Here is a tiny trained network, its code and every weight. The questions are about switching its units off for an input and a target symbol, where a switched-off unit gives its printed mean instead of its output.

import numpy as np


def w(rows, s, z=0):
    codes = np.array(rows[::2]) - 128.0
    scale = np.full(codes.shape[1], s)
    scale[-1] = z or s
    return codes * scale


def f(y):
    return y / 2 * (1 + np.tanh(0.7978845608 * (y + 0.044715 * y**3)))


def softmax(a):
    e = np.exp(a - a.max(-1, keepdims=True))
    return e / e.sum(-1, keepdims=True)


def log_softmax(a):
    a = a - a.max(-1, keepdims=True)
    return a - np.log(np.exp(a).sum(-1, keepdims=True))


def net(x, mask):
    ids = ['αδεθξσφψ'.index(c) for c in x.split()]
    T = len(ids)
    res = E[ids] + P[:T]
    q, k, v = (res @ M[0].T for M in (Q, K, V))
    z = softmax(np.where(np.tri(T) > 0, q @ k.T / 2**0.5, -1e9)) @ v
    res = res + np.where(mask[0], z, O[0][:, -1]) @ O[0][:, :-1]
    y = f(res @ A[0][:, :-1].T + A[0][:, -1])
    res = res + np.where(mask[1:17], y, B[0][:, -1]) @ B[0][:, :-1]
    return log_softmax(res[-1] @ U[:, :-1].T + U[:, -1])


Q, K, V, O, A, B = {}, {}, {}, {}, {}, {}
E = w([
[111,196,134,48,34],'α',
[67,222,189,173,153],'δ',
[126,47,142,141,106],'ε',
[148,143,147,113,182],'θ',
[87,149,146,127,92],'ξ',
[103,153,149,133,113],'σ',
[2,196,179,79,184],'φ',
[150,129,146,148,178],'ψ',
],0.019)
P = w([
[50,98,54,210,100],'0',
[187,238,203,101,1],'1',
[50,111,73,211,110],'2',
[171,165,227,89,101],'3',
[56,123,81,215,114],'4',
[155,149,215,78,155],'5',
[65,138,89,218,127],'6',
[150,134,205,72,201],'7',
[77,153,89,227,135],'8',
[124,120,200,66,215],'9',
[84,163,73,225,134],'10',
[113,111,185,65,213],'11',
],0.0087)
Q[0] = w([
[124,93,93,244,174],'h0',
[94,130,129,249,118],'h0',
],0.012)
K[0] = w([
[98,117,254,144,186],'h0',
[61,191,165,189,175],'h0',
],0.0099)
V[0] = w([
[78,87,96,16,113],'h0',
[51,254,118,116,158],'h0',
],0.0083)
O[0] = w([
[29,142,255,71,84,104],'h0',
[241,115,46,57,109,254],'h0',
],0.0072,0.0057)
A[0] = w([
[146,119,90,91,75,28],'n0',
[212,134,169,39,164,155],'n1',
[156,98,163,172,109,172],'n2',
[182,122,57,177,186,177],'n3',
[69,92,160,122,192,53],'n4',
[125,175,159,73,102,85],'n5',
[146,127,54,214,156,43],'n6',
[202,57,76,175,67,160],'n7',
[83,68,77,221,170,34],'n8',
[112,93,112,160,153,79],'n9',
[142,84,139,109,92,172],'n10',
[170,173,58,58,129,230],'n11',
[31,176,65,157,70,52],'n12',
[247,85,97,149,54,175],'n13',
[132,124,128,105,169,52],'n14',
[98,99,97,210,137,3],'n15',
],0.011,0.0043)
B[0] = w([
[162,44,115,106,160,161],'n0',
[30,153,146,244,92,202],'n1',
[55,126,110,52,188,169],'n2',
[141,63,36,75,156,236],'n3',
[207,94,119,138,102,165],'n4',
[208,77,162,166,142,175],'n5',
[235,155,119,110,108,193],'n6',
[83,192,164,129,98,244],'n7',
[216,147,191,179,116,177],'n8',
[157,103,158,142,122,141],'n9',
[112,104,128,140,196,174],'n10',
[49,83,159,35,201,251],'n11',
[106,137,106,101,1,157],'n12',
[109,230,164,121,116,254],'n13',
[116,163,123,132,59,121],'n14',
[146,184,170,140,115,146],'n15',
],0.0073,0.0087)
U = w([
[102,140,62,163,89,84],'α',
[151,138,82,79,123,71],'δ',
[138,78,92,105,76,2],'ε',
[207,89,102,147,134,77],'θ',
[82,130,36,174,69,94],'ξ',
[114,2,99,140,215,159],'σ',
[140,233,200,169,106,186],'φ',
[27,134,110,126,156,202],'ψ',
],0.0094,0.0036)

Each question gives the input, a string of symbols that net reads in full, and the target symbol t.
The units are the heads (2 rows each of Q, K, V and O) and the neurons (one row each of A and B). Each row of codes is followed by its name. A weight is (code - 128) times the scale printed after its matrix; where a second scale follows, it is the last column's (O, A, B and U).
mask holds one flag per unit, heads first, then neurons. A switched-off unit (its flag False) gives its mean, the last column of its rows in O or B, instead of its output. The means were averaged over made-up inputs and are rounded, as every weight is.
A unit's drop is (log p(t) with every unit on - log p(t) with that unit switched off) / (log p(t) with every unit on - log p(t) with every unit switched off).
The circuit of an input: a set's keep is (log p(t) with only the set's units on - log p(t) with every unit switched off) / (log p(t) with every unit on - log p(t) with every unit switched off). Starting from the 12 units with the biggest drops (on a tie, the unit counted first), units are removed one at a time, each time the one whose removal leaves the highest keep (on an exact tie, the one counted first), for as long as the keep stays at least 0.8.
circuit, biggest first: the units of the circuit, biggest drop first
most important unit: the unit with the biggest drop
top k neurons: the k neurons with the biggest drops, biggest first
drop of u: that unit's drop, to one decimal
input ψ ξ α, target ε: most important unit	n12
input α ψ ε ε ε φ, target φ: circuit, biggest first	[n3; n5]
input δ ε ε φ σ δ, target ψ: top 2 neurons	[n11; n1]
input φ ψ ε ε α ε ε ε ε θ, target φ: circuit, biggest first	[h0; n3]
input ε θ α δ ψ ψ ε ε ε ψ ψ, target δ: top 3 neurons	[n3; n6; n13]
input ε ψ ε δ α ε ψ ξ σ, target δ: top 2 neurons	[n3; n6]
input α δ ψ, target δ: circuit, biggest first	[n3; h0; n13]
input α ε ε ε ψ ψ ε ε α ξ ε α, target σ: top 2 neurons	[n5; n13]
input ψ φ ξ ε, target φ: top 2 neurons	[n3; n11]
input δ ψ ε ψ δ ψ σ θ ε φ ε, target ψ: top 2 neurons	[n13; n7]
input ε δ ε α ε ε σ, target δ: top 4 neurons	[n3; n6; n13; n11]
input α φ ε φ σ α ε ε α ψ ξ α, target ψ: top 3 neurons	[n1; n11; n3]
input ε ψ ψ ε φ ψ ψ, target ψ: top 2 neurons	[n11; n1]
input α ψ ε ε ψ α δ ψ ψ δ θ, target δ: circuit, biggest first	[h0; n3; n13]
input ε ψ α ε ε φ, target φ: top 3 neurons	[n3; n11; n5]
input θ ψ ψ, target θ: top neuron	[n3]
input ε ε δ ε ψ ε ε ε θ, target δ: drop of n3	0.5
input ψ ε δ ψ ε, target δ: drop of n13	0.4
input φ ε δ α ε ξ α δ ε α, target σ: drop of n5	0.5
input ψ ξ ε ε ψ ε ψ ψ ε θ, target φ: drop of n11	0.9
